Here is a tiny trained network, its code and every weight. The questions are about switching its units off for an input and a class, where a switched-off unit gives its printed mean instead of its output.

import numpy as np


def w(rows, s, z=0):
    codes = np.array(rows[::2]) - 128.0
    scale = np.full(codes.shape[1], s)
    scale[-1] = z or s
    return codes * scale


def norm(h):
    return h / np.sqrt((h * h).mean(-1, keepdims=True) + 1e-5)


def f(y):
    return np.maximum(y, 0)


def log_softmax(a):
    a = a - a.max(-1, keepdims=True)
    return a - np.log(np.exp(a).sum(-1, keepdims=True))


def net(x, mask):
    res = np.array(x, float).reshape(1, 8) / 4 @ E
    u = 0
    for l in range(2):
        y = f(norm(res) @ A[l][:, :-1].T + A[l][:, -1])
        res = res + np.where(mask[u : u + 15], y, B[l][:, -1]) @ B[l][:, :-1]
        u += 15
    return log_softmax(norm(res)[-1] @ U[:, :-1].T + U[:, -1])


A, B = {}, {}
E = w([
[128,128,127,128,127,129],'x0',
[137,49,192,49,40,95],'x1',
[220,255,178,115,26,134],'x2',
[125,130,125,127,125,127],'x3',
[103,196,155,44,205,14],'x4',
[131,125,130,129,131,130],'x5',
[133,127,128,128,128,128],'x6',
[127,128,127,127,129,129],'x7',
],0.0051)
A[0] = w([
[142,133,77,217,161,211,47],'L0N0',
[168,133,173,180,174,140,145],'L0N1',
[198,211,148,144,57,120,137],'L0N2',
[112,50,208,83,48,89,143],'L0N3',
[103,58,101,108,113,178,75],'L0N4',
[123,88,154,59,124,106,74],'L0N5',
[110,122,125,109,178,47,115],'L0N6',
[42,119,92,199,180,95,87],'L0N7',
[140,155,175,92,37,118,71],'L0N8',
[175,212,149,111,155,100,2],'L0N9',
[84,16,102,163,145,196,148],'L0N10',
[127,1,109,223,165,92,111],'L0N11',
[130,92,128,183,74,214,187],'L0N12',
[129,198,138,135,52,139,110],'L0N13',
[64,51,73,51,221,97,115],'L0N14',
],0.0072,0.0078)
B[0] = w([
[71,179,101,59,135,184,175],'L0N0',
[82,145,113,62,143,173,164],'L0N1',
[140,127,181,190,119,189,242],'L0N2',
[108,88,151,88,34,84,229],'L0N3',
[179,106,65,166,85,12,160],'L0N4',
[66,164,107,41,199,118,153],'L0N5',
[115,91,177,149,108,254,189],'L0N6',
[216,150,112,48,176,106,189],'L0N7',
[213,124,110,116,165,146,178],'L0N8',
[51,194,147,106,122,97,145],'L0N9',
[111,185,130,83,95,19,250],'L0N10',
[148,190,92,99,99,37,219],'L0N11',
[108,78,66,203,69,184,254],'L0N12',
[164,92,136,98,200,144,191],'L0N13',
[131,65,148,207,180,186,244],'L0N14',
],0.0061)
A[1] = w([
[106,118,85,122,180,172,86],'L1N0',
[66,72,145,106,161,157,88],'L1N1',
[72,217,23,160,130,123,133],'L1N2',
[106,131,30,79,94,88,49],'L1N3',
[91,179,75,165,188,172,92],'L1N4',
[140,231,80,130,192,144,89],'L1N5',
[114,185,92,166,168,142,180],'L1N6',
[211,163,166,88,172,119,134],'L1N7',
[100,152,119,148,169,190,95],'L1N8',
[122,136,115,165,132,179,2],'L1N9',
[80,69,65,76,170,75,98],'L1N10',
[112,244,132,157,143,158,48],'L1N11',
[127,71,98,125,18,131,129],'L1N12',
[145,154,23,162,197,182,163],'L1N13',
[97,169,164,91,109,118,135],'L1N14',
],0.011,0.0067)
B[1] = w([
[126,84,91,126,115,88,170],'L1N0',
[93,104,131,82,131,139,168],'L1N1',
[161,118,218,58,137,180,228],'L1N2',
[122,161,81,10,75,68,188],'L1N3',
[180,71,106,152,122,62,202],'L1N4',
[103,2,169,174,113,175,210],'L1N5',
[108,224,95,127,125,145,221],'L1N6',
[102,110,88,123,167,56,205],'L1N7',
[137,147,92,185,134,99,182],'L1N8',
[178,223,70,187,42,84,141],'L1N9',
[107,130,152,170,97,216,221],'L1N10',
[53,118,181,169,95,149,184],'L1N11',
[131,106,119,185,202,138,251],'L1N12',
[140,221,93,91,135,94,255],'L1N13',
[192,184,150,127,143,124,171],'L1N14',
],0.0097,0.0072)
U = w([
[134,205,33,5,109,149,177],'0',
[96,26,38,95,49,34,136],'1',
[166,240,74,204,80,203,109],'2',
[234,12,150,203,96,225,113],'3',
[61,137,29,149,239,73,249],'4',
[21,13,209,75,161,191,63],'5',
[48,169,242,223,184,143,70],'6',
[212,125,202,63,169,7,41],'7',
],0.017,0.0019)

Each question gives the input, the list of numbers given to net, and the class t.
The units are the neurons (one row each of A and B). Each row of codes is followed by its name. A weight is (code - 128) times the scale printed after its matrix; where a second scale follows, it is the last column's (A, B and U).
mask holds one flag per neuron, layer by layer. A switched-off neuron (its flag False) gives its mean, the last column of its row in B, instead of its output. The means were averaged over made-up inputs and are rounded, as every weight is.
A unit's drop is (log p(t) with every unit on - log p(t) with that unit switched off) / (log p(t) with every unit on - log p(t) with every unit switched off).
The circuit of an input: a set's keep is (log p(t) with only the set's units on - log p(t) with every unit switched off) / (log p(t) with every unit on - log p(t) with every unit switched off). Starting from the 12 units with the biggest drops (on a tie, the unit counted first), units are removed one at a time, each time the one whose removal leaves the highest keep (on an exact tie, the one counted first), for as long as the keep stays at least 0.8.
units of the circuit, in order: the units of the circuit, biggest drop first
k most important neurons: the k neurons with the biggest drops, biggest first
k most important neurons of layer l: the k neurons of layer l with the biggest drops, biggest first
drop when u is switched off: that unit's drop, to one decimal
input [-2,1,7,4,-2,-6,-3,-4], class 3: units of the circuit, in order	(L1N13)
input [5,0,2,-1,-7,5,5,6], class 2: 3 most important neurons of layer 1	(L1N5 L1N4 L1N9)
input [-3,-5,1,-7,8,-3,-7,0], class 6: 2 most important neurons of layer 1	(L1N11 L1N5)
input [6,1,-8,6,-1,-3,-7,1], class 1: 2 most important neurons	(L0N11 L0N10)
input [-3,5,5,-8,0,-8,-6,-4], class 3: 3 most important neurons	(L1N13 L0N10 L0N2)
input [-5,3,6,8,0,1,8,-2], class 3: 2 most important neurons of layer 1	(L1N13 L1N3)
input [6,-5,1,7,4,-5,-5,-8], class 6: 3 most important neurons	(L1N11 L1N5 L1N6)
input [-1,-5,-8,-5,0,-4,0,-3], class 0: 3 most important neurons of layer 1	(L1N13 L1N12 L1N2)
input [6,-3,1,8,5,-8,0,6], class 6: 2 most important neurons	(L0N12 L1N11)
input [7,1,8,1,-6,-2,0,7], class 3: 2 most important neurons of layer 1	(L1N6 L1N13)
input [1,2,-7,-2,2,6,5,7], class 5: 2 most important neurons	(L0N14 L1N10)
input [1,2,7,7,2,3,-5,1], class 7: 2 most important neurons	(L1N7 L0N12)
input [5,-6,-5,-1,0,3,6,-2], class 0: 2 most important neurons	(L1N13 L1N2)
input [-7,-7,4,4,2,0,-5,-6], class 6: units of the circuit, in order	(L1N11)
input [0,2,7,-6,0,-7,-7,6], class 3: 4 most important neurons of layer 0	(L0N2 L0N10 L0N11 L0N7)
input [7,-6,0,4,-7,-6,-7,-2], class 0: drop when L1N3 is switched off	0.1
input [-6,-8,-4,-5,-3,4,-3,5], class 0: drop when L1N13 is switched off	0.2
